|   9 |   0 |  21 | -16 |  10 | -34 | -35 |  -1 | -13 | -31 | -21 |  11 |  -3 |  12 |  -4 |   2 |
| -12 |   0 |  39 |  -8 | -16 | -10 | -10 |  13 |  -2 |  -8 |  -7 | -13 |   1 |  -5 |  18 |   1 |
| -20 |   7 | -13 |   3 |   8 |   5 |   6 |  12 |   4 |   4 |   2 | -18 |   5 |  -8 |  13 |   1 |
|   0 |   6 | -15 | -14 |  22 | -30 | -31 |   7 |  -8 | -25 | -17 | -13 |   0 |   1 |   1 |  -1 |
|  -3 |  -8 | -12 |   9 |  23 |  20 |  22 |   3 |  10 |  19 |  11 |  18 |   2 |  13 | -22 |  -1 |
|  -3 |   1 | -27 |  12 | -12 |  27 |  28 | -12 |   7 |  24 |  15 |  -2 |   0 |  -6 |   2 |   2 |
:
|   9 |   0 |  21 | -16 |  10 | -34 | -35 |  -1 | -13 | -31 | -21 |  11 |  -3 |  12 |  -4 |   2 |
| -20 |   7 | -13 |   3 |   8 |   5 |   6 |  12 |   4 |   4 |   2 | -18 |   5 |  -8 |  13 |   1 |
|  -3 |  -8 | -12 |   9 |  23 |  20 |  22 |   3 |  10 |  19 |  11 |  18 |   2 |  13 | -22 |  -1 |

| -23 | -14 |
|  41 |  33 |
:
| -23 | -14 |

| -10 |  10 |
| -31 |  36 |
| -17 |   3 |
|  15 |  -9 |
|  -4 |  21 |
:
| -10 |  10 |
| -17 |   3 |
|  -4 |  21 |

| -18 |   2 |   2 |  17 |  31 |
|   3 |  35 |  37 | -25 |  38 |
| -37 | -11 |  16 |  -8 |  26 |
| -20 |   9 |  27 | -18 | -16 |
| -22 |  40 |  28 |  -8 |  18 |
|  -9 |  -1 |  32 |   2 | -38 |
:
| -18 |   2 |   2 |  17 |  31 |
| -37 | -11 |  16 |  -8 |  26 |
| -22 |  40 |  28 |  -8 |  18 |

|  12 |  31 | -30 | -22 |  12 |
| -34 |  23 |  -1 |  22 | -27 |
|  -6 | -30 |  -3 |  18 |  29 |
| -17 |  11 |  26 |  -9 |  29 |
| -32 | -13 | -15 |   3 |  -2 |
|  19 |  11 |  40 | -15 | -35 |
| -24 |  12 |  -9 | -18 |  19 |
| -21 |  11 |  35 |  11 | -21 |
|  -1 | -36 |   7 |  10 | -39 |
:
|  12 |  31 | -30 | -22 |  12 |
|  -6 | -30 |  -3 |  18 |  29 |
| -32 | -13 | -15 |   3 |  -2 |
| -24 |  12 |  -9 | -18 |  19 |
|  -1 | -36 |   7 |  10 | -39 |

|  13 |   8 |
|  17 |   8 |
| -31 |  -8 |
| -27 | -10 |
| -28 | -12 |
| -15 |  -8 |
|  16 |   6 |
|  34 |  24 |
|  19 |  11 |
|  15 |   4 |
:
|  13 |   8 |
| -31 |  -8 |
| -28 | -12 |
|  16 |   6 |
|  19 |  11 |

|  -5 |  -4 |   7 |   5 |  -3 |   5 |  -5 |   1 |  -9 |   6 |
| -10 |  19 |  -1 |  18 |  -7 |  15 |  -3 |  -2 |  -7 | -12 |
|  -6 |  -5 |  -7 |  18 |  -2 |  21 |  15 |  -9 | -10 |   3 |
| -27 |  -3 |   0 |  -5 |  15 |  35 |  -6 |  18 |   4 | -14 |
|  -6 | -33 |  -5 |  -1 |  14 |  10 |  11 |  -9 | -13 |  22 |
|   1 |  -2 |  -2 |  11 |  -3 |  -6 |   1 | -15 | -17 |  11 |
|  -9 | -11 | -17 |  26 |   3 |  35 |  30 | -17 | -13 |   4 |
|  -1 |   3 |   9 |   0 |  -4 | -12 | -15 |  -1 | -10 |   7 |
|  -1 |  -3 |  14 |  15 | -13 |  -5 | -10 |  -7 | -23 |  17 |
:
|  -5 |  -4 |   7 |   5 |  -3 |   5 |  -5 |   1 |  -9 |   6 |
|  -6 |  -5 |  -7 |  18 |  -2 |  21 |  15 |  -9 | -10 |   3 |
|  -6 | -33 |  -5 |  -1 |  14 |  10 |  11 |  -9 | -13 |  22 |
|  -9 | -11 | -17 |  26 |   3 |  35 |  30 | -17 | -13 |   4 |
|  -1 |  -3 |  14 |  15 | -13 |  -5 | -10 |  -7 | -23 |  17 |
---
| -19 | -42 | -19 |   2 |
|   0 | -40 |  -8 |   1 |
| -18 | -43 |  -2 |   8 |
| -15 | -40 | -27 |   3 |
:
| -42 | -19 |
| -40 |  -8 |

|   9 | -13 |   4 |
|  15 | -23 |   6 |
| -22 |  34 |  -9 |
| -10 |  15 |  -4 |
:
| -13 |   4 |
| -23 |   6 |

|   7 | -22 |  -4 |
|   3 |  -1 |  18 |
|   4 |   0 |  23 |
|  10 |  -1 |  39 |
:
| -22 |  -4 |
|  -1 |  18 |

|  -2 | -15 | -14 |
|  -4 |  31 |   7 |
| -10 |  40 |   1 |
|   4 |   2 |  21 |
|   8 |   1 |  -4 |
:
| -15 | -14 |
|  31 |   7 |

|  13 |   9 |  33 |  14 |
|  35 | -16 | -20 | -39 |
| -11 |   9 | -23 | -10 |
:
|   9 |  33 |
| -16 | -20 |

|  -1 |  24 |   1 |
|   6 | -15 |  -9 |
|  -8 | -21 |   1 |
|  36 |  -3 | -14 |
|  12 |  33 | -11 |
:
|  24 |   1 |
| -15 |  -9 |

| -14 |   6 |   9 | -26 | -27 |
|  30 | -30 | -27 |  18 |  22 |
| -25 |  24 |  26 | -12 | -16 |
| -32 |  30 |  30 | -14 | -23 |
:
|   6 |   9 |
| -30 | -27 |
